Below is a small trained network, with its code and all its weights. Each question gives an input and a class and asks what happens when units are switched off, that is, made to give their printed mean instead of their output.

import numpy as np


def w(rows, s, z=0):
    codes = np.array(rows[::2]) - 128.0
    scale = np.full(codes.shape[1], s)
    scale[-1] = z or s
    return codes * scale


def f(y):
    return np.maximum(y, 0)


def log_softmax(a):
    a = a - a.max(-1, keepdims=True)
    return a - np.log(np.exp(a).sum(-1, keepdims=True))


def net(x, mask):
    res = np.array(x, float).reshape(1, 8) / 4 @ E
    y = f(res @ A[0][:, :-1].T + A[0][:, -1])
    res = res + np.where(mask, y, B[0][:, -1]) @ B[0][:, :-1]
    return log_softmax(res[-1] @ U[:, :-1].T + U[:, -1])


A, B = {}, {}
E = w([
[107,78,62,26],'x0',
[210,107,128,133],'x1',
[74,68,250,103],'x2',
[25,254,178,186],'x3',
[215,131,26,197],'x4',
[119,160,147,44],'x5',
[96,42,165,200],'x6',
[245,194,158,29],'x7',
],0.0053)
A[0] = w([
[173,146,152,153,96],'n1',
[52,91,247,121,152],'n2',
[138,47,76,49,84],'n3',
[163,130,134,153,65],'n4',
[132,101,130,149,105],'n5',
[60,90,195,139,124],'n6',
[112,64,82,168,54],'n7',
[74,151,98,52,130],'n8',
[128,66,112,100,81],'n9',
[135,150,142,123,74],'n10',
[188,154,208,113,110],'n11',
[100,156,120,163,93],'n12',
[164,143,165,76,2],'n13',
[98,127,164,124,129],'n14',
[122,89,114,189,83],'n15',
[135,124,177,116,62],'n16',
[134,151,142,119,60],'n17',
[148,133,43,86,118],'n18',
[148,142,109,117,75],'n19',
],0.015,0.0052)
B[0] = w([
[122,128,192,145,150],'n1',
[19,162,88,137,251],'n2',
[182,120,108,3,208],'n3',
[122,154,148,165,140],'n4',
[131,117,111,137,143],'n5',
[42,134,112,121,211],'n6',
[215,97,97,107,163],'n7',
[45,130,132,102,188],'n8',
[150,114,115,89,164],'n9',
[148,150,107,123,135],'n10',
[150,123,151,68,182],'n11',
[130,86,102,102,158],'n12',
[168,102,124,88,158],'n13',
[83,97,150,113,168],'n14',
[152,123,91,146,163],'n15',
[136,150,137,141,147],'n16',
[127,116,113,89,135],'n17',
[82,149,193,161,197],'n18',
[108,139,143,123,144],'n19',
],0.027,0.012)
U = w([
[129,162,184,133,63],'0',
[109,129,111,254,2],'1',
[24,207,182,166,242],'2',
[56,126,74,182,125],'3',
],0.0068,0.0019)

Each question gives the input, the list of numbers given to net, and the class t.
The units are the neurons (one row each of A and B). Each row of codes is followed by its name. A weight is (code - 128) times the scale printed after its matrix; where a second scale follows, it is the last column's (A, B and U).
mask holds one flag per neuron, in row order. A switched-off neuron (its flag False) gives its mean, the last column of its row in B, instead of its output. The means were averaged over made-up inputs and are rounded, as every weight is.
A unit's drop is (log p(t) with every unit on - log p(t) with that unit switched off) / (log p(t) with every unit on - log p(t) with every unit switched off).
The circuit of an input: a set's keep is (log p(t) with only the set's units on - log p(t) with every unit switched off) / (log p(t) with every unit on - log p(t) with every unit switched off). Starting from the 12 units with the biggest drops (on a tie, the unit counted first), units are removed one at a time, each time the one whose removal leaves the highest keep (on an exact tie, the one counted first), for as long as the keep stays at least 0.8.
circuit, biggest first: the units of the circuit, biggest drop first
top k neurons: the k neurons with the biggest drops, biggest first
drop of u: that unit's drop, to one decimal
input [-4,1,0,3,3,7,-1,-1], class 0: circuit, biggest first -> [n2]
input [5,3,7,-6,8,-3,4,-7], class 0: circuit, biggest first -> [n3 n2]
input [1,-2,-3,-7,-4,0,-5,-4], class 0: top 3 neurons -> [n2 n3 n6]
input [5,-8,4,-1,1,-5,-2,-6], class 3: circuit, biggest first -> [n7 n18]
input [-8,-2,2,6,6,5,-5,3], class 0: top 2 neurons -> [n2 n6]
input [-6,7,-8,1,-1,3,-4,-6], class 0: top 3 neurons -> [n2 n6 n8]
input [0,-3,2,-2,0,5,7,-2], class 3: top 2 neurons -> [n18 n8]
input [-8,6,-6,1,-1,3,-5,4], class 0: top 4 neurons -> [n2 n6 n11 n8]
input [-6,2,-4,-5,-6,-6,2,0], class 1: top 2 neurons -> [n3 n2]
input [2,3,-6,2,-3,-5,1,-6], class 1: top 2 neurons -> [n2 n3]
input [-6,1,0,6,3,-7,-3,-5], class 1: top 2 neurons -> [n2 n3]
input [-8,-7,6,-2,1,-6,4,-6], class 3: drop of n7 -> 0.1
input [-6,-6,2,-8,3,4,4,3], class 0: drop of n2 -> 0.3
input [7,6,-6,-7,0,5,-7,5], class 0: drop of n3 -> 1.1
